Below is a small trained network, with its code and all its weights. Each question gives an input and a target symbol and asks what happens when units are switched off, that is, made to give their printed mean instead of their output.

import numpy as np


def w(rows, s, z=0):
    codes = np.array(rows[::2]) - 128.0
    scale = np.full(codes.shape[1], s)
    scale[-1] = z or s
    return codes * scale


def f(y):
    return y / 2 * (1 + np.tanh(0.7978845608 * (y + 0.044715 * y**3)))


def softmax(a):
    e = np.exp(a - a.max(-1, keepdims=True))
    return e / e.sum(-1, keepdims=True)


def log_softmax(a):
    a = a - a.max(-1, keepdims=True)
    return a - np.log(np.exp(a).sum(-1, keepdims=True))


def net(x, mask):
    ids = ['ΘΛΨΩαπ'.index(c) for c in x.split()]
    T = len(ids)
    res = E[ids] + P[:T]
    u = 0
    for l in range(3):
        q, k, v = (res @ M[l].T for M in (Q, K, V))
        z = softmax(np.where(np.tri(T) > 0, q @ k.T / 3**0.5, -1e9)) @ v
        res = res + np.where(mask[u], z, O[l][:, -1]) @ O[l][:, :-1]
        u += 1
        y = f(res @ A[l][:, :-1].T + A[l][:, -1])
        res = res + np.where(mask[u : u + 4], y, B[l][:, -1]) @ B[l][:, :-1]
        u += 4
    return log_softmax(res[-1] @ U[:, :-1].T + U[:, -1])


Q, K, V, O, A, B = {}, {}, {}, {}, {}, {}
E = w([
[162,78,114,143,130],'Θ',
[121,60,138,173,64],'Λ',
[70,120,166,4,126],'Ψ',
[227,206,167,117,205],'Ω',
[99,88,175,105,211],'α',
[139,57,102,167,147],'π',
],0.014)
P = w([
[70,132,123,108,186],'0',
[137,106,143,96,130],'1',
[99,107,155,129,100],'2',
[2,179,126,193,78],'3',
[57,174,109,145,71],'4',
[201,192,110,76,90],'5',
[134,210,102,117,80],'6',
],0.0078)
Q[0] = w([
[251,147,128,178,96],'L0H0',
[153,85,232,102,144],'L0H0',
[124,139,95,84,111],'L0H0',
],0.015)
K[0] = w([
[132,223,26,187,67],'L0H0',
[9,176,128,130,206],'L0H0',
[118,143,150,121,72],'L0H0',
],0.012)
V[0] = w([
[143,159,255,157,154],'L0H0',
[126,106,92,20,97],'L0H0',
[148,72,33,142,50],'L0H0',
],0.0074)
O[0] = w([
[70,3,145,193,60,196],'L0H0',
[229,198,213,152,232,151],'L0H0',
[144,224,61,21,209,3],'L0H0',
],0.0058,0.005)
A[0] = w([
[50,188,167,120,90,63],'L0N0',
[115,105,36,228,200,55],'L0N1',
[143,67,88,63,2,250],'L0N2',
[221,76,75,219,119,155],'L0N3',
],0.0085,0.0023)
B[0] = w([
[171,116,174,94,102,158],'L0N0',
[102,131,146,67,40,152],'L0N1',
[160,197,143,125,204,254],'L0N2',
[218,117,247,74,49,250],'L0N3',
],0.012,0.0031)
Q[1] = w([
[208,160,68,133,132],'L1H0',
[187,61,117,174,135],'L1H0',
[242,38,133,67,255],'L1H0',
],0.0093)
K[1] = w([
[147,182,142,175,87],'L1H0',
[103,151,96,179,108],'L1H0',
[10,199,135,136,57],'L1H0',
],0.011)
V[1] = w([
[105,89,136,18,86],'L1H0',
[10,237,197,134,144],'L1H0',
[133,218,136,153,49],'L1H0',
],0.012)
O[1] = w([
[142,109,71,254,190,254],'L1H0',
[14,153,186,198,44,171],'L1H0',
[46,33,88,138,107,50],'L1H0',
],0.0098,0.0048)
A[1] = w([
[59,169,191,8,223,118],'L1N0',
[113,71,213,144,218,183],'L1N1',
[32,99,164,149,171,103],'L1N2',
[147,162,131,144,105,253],'L1N3',
],0.012,0.0069)
B[1] = w([
[131,111,56,71,119,149],'L1N0',
[137,115,2,65,44,246],'L1N1',
[174,132,98,81,135,162],'L1N2',
[115,63,186,133,177,212],'L1N3',
],0.017,0.013)
Q[2] = w([
[111,98,114,43,202],'L2H0',
[125,97,62,126,106],'L2H0',
[156,8,126,180,182],'L2H0',
],0.016)
K[2] = w([
[76,253,122,25,208],'L2H0',
[101,167,44,138,103],'L2H0',
[38,221,132,230,165],'L2H0',
],0.013)
V[2] = w([
[41,79,166,125,73],'L2H0',
[250,149,170,86,82],'L2H0',
[117,124,82,116,111],'L2H0',
],0.012)
O[2] = w([
[102,140,103,113,2,119],'L2H0',
[217,238,231,152,146,241],'L2H0',
[104,63,190,115,123,248],'L2H0',
],0.0083,0.013)
A[2] = w([
[119,254,17,58,84,42],'L2N0',
[107,187,3,86,128,3],'L2N1',
[190,107,89,250,96,59],'L2N2',
[125,190,198,218,135,115],'L2N3',
],0.0092,0.0045)
B[2] = w([
[166,99,81,197,179,221],'L2N0',
[242,161,174,178,83,193],'L2N1',
[126,77,84,253,85,205],'L2N2',
[108,215,41,131,97,253],'L2N3',
],0.015,0.0043)
U = w([
[155,100,10,150,148,129],'Θ',
[33,137,48,2,68,253],'Λ',
[144,153,239,124,51,146],'Ψ',
[158,163,197,156,178,142],'Ω',
[110,105,110,205,54,23],'α',
[122,190,99,149,99,106],'π',
],0.0066,0.0058)

Each question gives the input, a string of symbols that net reads in full, and the target symbol t.
The units are the heads (3 rows each of Q, K, V and O) and the neurons (one row each of A and B). Each row of codes is followed by its name. A weight is (code - 128) times the scale printed after its matrix; where a second scale follows, it is the last column's (O, A, B and U).
mask holds one flag per unit, layer by layer, with each layer's heads first. A switched-off unit (its flag False) gives its mean, the last column of its rows in O or B, instead of its output. The means were averaged over made-up inputs and are rounded, as every weight is.
A unit's drop is (log p(t) with every unit on - log p(t) with that unit switched off) / (log p(t) with every unit on - log p(t) with every unit switched off).
The circuit of an input: a set's keep is (log p(t) with only the set's units on - log p(t) with every unit switched off) / (log p(t) with every unit on - log p(t) with every unit switched off). Starting from the 12 units with the biggest drops (on a tie, the unit counted first), units are removed one at a time, each time the one whose removal leaves the highest keep (on an exact tie, the one counted first), for as long as the keep stays at least 0.8.
circuit, biggest first: the units of the circuit, biggest drop first
unit that matters most: the unit with the biggest drop
k most important neurons: the k neurons with the biggest drops, biggest first
top k neurons in layer l: the k neurons of layer l with the biggest drops, biggest first
input Ψ Ω Ψ Ω Ψ Θ π, target α: circuit, biggest first -> (L1H0; L0N3)
input Θ Ω α, target Θ: 4 most important neurons -> (L1N1; L2N0; L1N3; L0N3)
input Θ Θ Θ, target Ω: circuit, biggest first -> (L1H0; L2H0)
input Ψ Ω Ψ Λ Ψ, target Ψ: 3 most important neurons -> (L1N2; L0N0; L1N1)
input α α π Λ Ω Ω, target Λ: circuit, biggest first -> (L1H0)
input Λ Ω Θ π, target Ψ: circuit, biggest first -> (L1N1; L0N1)
input Θ Ω Ω α, target Θ: circuit, biggest first -> (L2N0; L1N1)
input α Λ Θ, target π: 2 most important neurons -> (L2N3; L0N3)
input Ψ Ψ Λ, target α: circuit, biggest first -> (L2N2; L1H0)
input Ψ α Ψ π, target π: 4 most important neurons -> (L2N3; L0N1; L1N1; L0N3)
input Ψ Θ Ω, target α: circuit, biggest first -> (L1H0; L2N2)
input Ω π Λ Ω, target Θ: circuit, biggest first -> (L0N3; L0H0; L1H0)
input π π Λ, target Θ: 2 most important neurons -> (L0N1; L1N2)
input α Ψ Ψ Ψ α Λ, target α: circuit, biggest first -> (L1H0; L2N2)
input π Ω Ω, target Θ: unit that matters most -> L0N1
input Λ π Λ, target Λ: 2 most important neurons -> (L0N2; L0N3)
input Ω Θ Ψ π, target Ω: top 3 neurons in layer 1 -> (L1N1; L1N2; L1N3)
input Ω Ω Ω π, target Ψ: 2 most important neurons -> (L0N1; L0N3)
input π Ω Λ π Θ Ω Λ, target Ω: 3 most important neurons -> (L1N1; L0N1; L0N2)
input Λ Λ Θ, target Λ: top 2 neurons in layer 0 -> (L0N3; L0N2)
input Ψ Ω π Λ, target Ψ: unit that matters most -> L1N2
input Ω Θ Ω Ψ Λ Ω π, target Λ: 2 most important neurons -> (L0N2; L0N1)
input Ω Θ π π, target Ω: 3 most important neurons -> (L1N1; L0N1; L2N3)
input Λ α π, target Λ: top 3 neurons in layer 2 -> (L2N1; L2N2; L2N0)
input α Ψ Ω, target π: 3 most important neurons -> (L2N3; L0N3; L0N2)
input Ω α Ω, target Ψ: 2 most important neurons -> (L1N1; L1N2)
input Λ Ω Λ α α Λ, target π: circuit, biggest first -> (L1N1; L2N3; L2H0; L0N3)
